Below is a small trained network, with its code and all its weights. Each question gives an input and a class and asks what happens when units are switched off, that is, made to give their printed mean instead of their output.

import numpy as np


def w(rows, s, z=0):
    codes = np.array(rows[::2]) - 128.0
    scale = np.full(codes.shape[1], s)
    scale[-1] = z or s
    return codes * scale


def f(y):
    return np.maximum(y, 0)


def log_softmax(a):
    a = a - a.max(-1, keepdims=True)
    return a - np.log(np.exp(a).sum(-1, keepdims=True))


def net(x, mask):
    res = np.array(x, float).reshape(1, 4) / 4 @ E
    y = f(res @ A[0][:, :-1].T + A[0][:, -1])
    res = res + np.where(mask, y, B[0][:, -1]) @ B[0][:, :-1]
    return log_softmax(res[-1] @ U[:, :-1].T + U[:, -1])


A, B = {}, {}
E = w([
[198,120,62,138,73,148,102,121,141,184],'x0',
[127,66,149,95,95,176,135,86,94,142],'x1',
[67,6,81,188,11,137,160,141,176,132],'x2',
[166,90,106,78,87,103,73,115,48,112],'x3',
],0.011)
A[0] = w([
[148,108,108,88,117,53,39,119,75,102,211],'N0',
[191,165,131,144,129,116,117,111,221,194,196],'N1',
[200,107,130,118,112,155,2,146,113,158,219],'N2',
[48,105,177,82,188,123,171,138,134,95,118],'N3',
[168,114,48,165,51,107,109,104,154,179,252],'N4',
[145,73,125,188,113,197,145,140,144,178,248],'N5',
[218,87,169,121,126,152,105,22,101,156,184],'N6',
[110,154,122,164,152,185,231,137,126,134,104],'N7',
[125,111,189,99,74,81,149,215,182,64,135],'N8',
[99,136,123,110,136,145,149,82,135,167,4],'N9',
],0.0082,0.0021)
B[0] = w([
[153,166,117,81,67,155,203,189,120,116,213],'N0',
[145,75,77,135,236,158,187,134,124,153,210],'N1',
[116,54,199,115,148,143,112,220,169,173,218],'N2',
[177,106,68,119,141,105,195,91,113,69,209],'N3',
[185,164,178,64,111,225,210,164,171,83,255],'N4',
[217,96,155,58,2,171,107,119,158,127,223],'N5',
[96,114,192,198,117,149,177,146,96,166,205],'N6',
[153,98,138,119,115,101,162,34,185,141,187],'N7',
[112,26,106,74,137,44,139,145,100,119,178],'N8',
[81,106,154,178,96,116,147,117,108,74,137],'N9',
],0.0074,0.0097)
U = w([
[180,170,89,72,93,140,162,253,50,101,214],'0',
[36,186,110,92,62,115,79,168,151,205,2],'1',
[113,122,141,118,100,86,182,179,31,144,163],'2',
[87,116,62,93,142,104,205,130,148,128,112],'3',
[179,164,163,125,154,135,150,59,56,37,137],'4',
[89,147,157,142,228,57,116,154,161,251,183],'5',
[126,60,171,109,34,158,171,98,131,158,215],'6',
],0.0073,0.0022)

Each question gives the input, the list of numbers given to net, and the class t.
The units are the neurons (one row each of A and B). Each row of codes is followed by its name. A weight is (code - 128) times the scale printed after its matrix; where a second scale follows, it is the last column's (A, B and U).
mask holds one flag per neuron, in row order. A switched-off neuron (its flag False) gives its mean, the last column of its row in B, instead of its output. The means were averaged over made-up inputs and are rounded, as every weight is.
A unit's drop is (log p(t) with every unit on - log p(t) with that unit switched off) / (log p(t) with every unit on - log p(t) with every unit switched off).
The circuit of an input: a set's keep is (log p(t) with only the set's units on - log p(t) with every unit switched off) / (log p(t) with every unit on - log p(t) with every unit switched off). Starting from all 10 units, units are removed one at a time, each time the one whose removal leaves the highest keep (on an exact tie, the one counted first), for as long as the keep stays at least 0.8.
circuit, biggest first: the units of the circuit, biggest drop first
most important unit: the unit with the biggest drop
k most important neurons: the k neurons with the biggest drops, biggest first
drop of u: that unit's drop, to one decimal
input [1,6,-7,5], class 2: circuit, biggest first	[N6 N4]
input [-7,7,-3,-3], class 4: circuit, biggest first	[N3 N2]
input [4,-5,6,8], class 0: 2 most important neurons	[N0 N4]
input [2,5,-6,-8], class 5: most important unit	N4
input [1,8,-7,-7], class 5: 3 most important neurons	[N4 N5 N0]
input [-8,0,7,-2], class 3: circuit, biggest first	[N3 N8]
input [-3,4,-3,-2], class 4: circuit, biggest first	[N2 N3 N0]
input [-6,8,-1,6], class 2: drop of N4	0.4
input [5,-6,-8,-6], class 5: drop of N1	0.0
input [4,6,-7,6], class 2: drop of N6	0.9
input [-7,4,3,-4], class 3: drop of N3	0.6
